Here is a tiny trained network, its code and every weight. The questions are about switching its units off for an input and a class, where a switched-off unit gives its printed mean instead of its output.

import numpy as np


def w(rows, s, z=0):
    codes = np.array(rows[::2]) - 128.0
    scale = np.full(codes.shape[1], s)
    scale[-1] = z or s
    return codes * scale


def norm(h):
    return h / np.sqrt((h * h).mean(-1, keepdims=True) + 1e-5)


def f(y):
    return np.maximum(y, 0)


def log_softmax(a):
    a = a - a.max(-1, keepdims=True)
    return a - np.log(np.exp(a).sum(-1, keepdims=True))


def net(x, mask):
    res = np.array(x, float).reshape(1, 3) / 4 @ E
    u = 0
    for l in range(2):
        y = f(norm(res) @ A[l][:, :-1].T + A[l][:, -1])
        res = res + np.where(mask[u : u + 11], y, B[l][:, -1]) @ B[l][:, :-1]
        u += 11
    return log_softmax(norm(res)[-1] @ U[:, :-1].T + U[:, -1])


A, B = {}, {}
E = w([
[84,166,222,110,114,113,145],'x0',
[184,108,212,89,179,250,221],'x1',
[250,185,105,70,46,45,251],'x2',
],0.0022)
A[0] = w([
[74,46,120,134,202,153,61,84],'L0N1',
[164,143,33,206,145,141,116,87],'L0N2',
[117,95,35,108,131,199,105,129],'L0N3',
[108,133,143,132,172,120,72,3],'L0N4',
[36,184,177,138,111,69,148,112],'L0N5',
[116,167,87,106,101,118,157,41],'L0N6',
[47,133,237,99,110,124,96,133],'L0N7',
[195,100,105,73,118,137,191,80],'L0N8',
[80,183,102,218,84,2,17,77],'L0N9',
[79,206,157,119,109,115,177,91],'L0N10',
[149,122,157,156,111,152,134,36],'L0N11',
],0.0051,0.0026)
B[0] = w([
[107,135,222,163,122,64,135,212],'L0N1',
[175,245,72,131,122,255,154,174],'L0N2',
[178,216,140,150,110,222,211,181],'L0N3',
[107,76,217,166,98,131,132,144],'L0N4',
[194,194,34,159,117,197,126,183],'L0N5',
[59,130,209,181,166,74,147,149],'L0N6',
[203,163,71,179,116,213,191,198],'L0N7',
[84,117,206,197,99,152,126,204],'L0N8',
[145,113,91,34,151,80,90,253],'L0N9',
[204,186,65,110,124,188,159,168],'L0N10',
[66,54,166,129,113,83,192,131],'L0N11',
],0.0044,0.0048)
A[1] = w([
[118,175,142,136,104,207,195,157],'L1N1',
[200,192,120,131,53,143,143,39],'L1N2',
[124,17,147,53,204,181,161,93],'L1N3',
[104,72,156,229,129,112,143,91],'L1N4',
[137,187,148,188,139,177,81,132],'L1N5',
[85,151,106,176,213,163,88,87],'L1N6',
[142,118,107,118,39,2,241,2],'L1N7',
[181,135,198,80,169,167,187,139],'L1N8',
[164,145,105,137,76,181,141,100],'L1N9',
[155,154,160,36,173,78,129,132],'L1N10',
[126,106,165,188,164,116,55,61],'L1N11',
],0.0055,0.0027)
B[1] = w([
[138,110,45,94,153,76,62,253],'L1N1',
[104,151,164,236,199,176,162,205],'L1N2',
[121,167,28,40,61,63,106,145],'L1N3',
[121,170,232,125,102,87,104,150],'L1N4',
[192,112,160,187,155,83,198,197],'L1N5',
[103,148,91,120,32,240,191,155],'L1N6',
[23,27,240,168,58,255,111,179],'L1N7',
[62,108,57,87,77,68,40,222],'L1N8',
[124,179,172,178,195,160,153,188],'L1N9',
[100,76,146,125,165,119,46,156],'L1N10',
[35,43,202,99,30,147,159,141],'L1N11',
],0.0044,0.0066)
U = w([
[51,85,217,210,39,183,143,252],'0',
[194,221,37,201,164,186,179,234],'1',
[92,104,2,11,56,41,52,250],'2',
[176,163,148,171,193,46,93,152],'3',
[218,78,212,34,208,44,182,3],'4',
[198,21,197,36,203,28,210,3],'5',
[200,63,205,53,214,21,223,3],'6',
],0.0066,0.0038)

Each question gives the input, the list of numbers given to net, and the class t.
The units are the neurons (one row each of A and B). Each row of codes is followed by its name. A weight is (code - 128) times the scale printed after its matrix; where a second scale follows, it is the last column's (A, B and U).
mask holds one flag per neuron, layer by layer. A switched-off neuron (its flag False) gives its mean, the last column of its row in B, instead of its output. The means were averaged over made-up inputs and are rounded, as every weight is.
A unit's drop is (log p(t) with every unit on - log p(t) with that unit switched off) / (log p(t) with every unit on - log p(t) with every unit switched off).
The circuit of an input: a set's keep is (log p(t) with only the set's units on - log p(t) with every unit switched off) / (log p(t) with every unit on - log p(t) with every unit switched off). Starting from the 12 units with the biggest drops (on a tie, the unit counted first), units are removed one at a time, each time the one whose removal leaves the highest keep (on an exact tie, the one counted first), for as long as the keep stays at least 0.8.
units of the circuit, in order: the units of the circuit, biggest drop first
most important unit: the unit with the biggest drop
k most important neurons: the k neurons with the biggest drops, biggest first
top k neurons in layer l: the k neurons of layer l with the biggest drops, biggest first
input [0,8,5], class 2: top neuron in layer 1 => (L1N8)
input [2,8,7], class 2: units of the circuit, in order => (L1N8 L1N5)
input [-6,7,-4], class 2: top 3 neurons in layer 1 => (L1N8 L1N3 L1N2)
input [-3,0,-3], class 3: 2 most important neurons => (L0N3 L0N1)
input [7,7,2], class 1: top 2 neurons in layer 1 => (L1N9 L1N2)
input [5,-5,2], class 1: 2 most important neurons => (L0N5 L1N8)
input [0,2,-3], class 3: top 2 neurons in layer 0 => (L0N1 L0N7)
input [-7,8,5], class 2: top 3 neurons in layer 0 => (L0N7 L0N5 L0N2)
input [5,6,-5], class 2: top 4 neurons in layer 1 => (L1N8 L1N3 L1N2 L1N1)
input [1,-6,-5], class 2: 3 most important neurons => (L0N9 L0N8 L1N2)
input [-4,6,7], class 0: 2 most important neurons => (L0N9 L0N8)
input [5,-7,7], class 0: top 4 neurons in layer 1 => (L1N7 L1N1 L1N8 L1N2)
input [5,6,-4], class 2: top 3 neurons in layer 1 => (L1N8 L1N2 L1N3)
input [4,3,-3], class 1: most important unit => L0N7
input [4,-4,-2], class 1: 3 most important neurons => (L0N5 L0N7 L1N8)
input [8,7,-7], class 1: top 2 neurons in layer 0 => (L0N7 L0N9)
input [-5,-4,5], class 0: 2 most important neurons => (L1N7 L0N5)
input [8,-1,-7], class 1: 4 most important neurons => (L0N7 L0N5 L1N7 L0N8)
input [7,-6,1], class 1: top 3 neurons in layer 0 => (L0N5 L0N7 L0N10)
input [-2,-1,6], class 0: most important unit => L1N7
input [5,5,6], class 0: top 3 neurons in layer 0 => (L0N2 L0N9 L0N7)
input [1,2,-3], class 3: top 2 neurons in layer 0 => (L0N7 L0N1)
input [-3,6,7], class 0: 2 most important neurons => (L0N9 L0N8)
input [6,5,2], class 1: 2 most important neurons => (L0N9 L0N7)
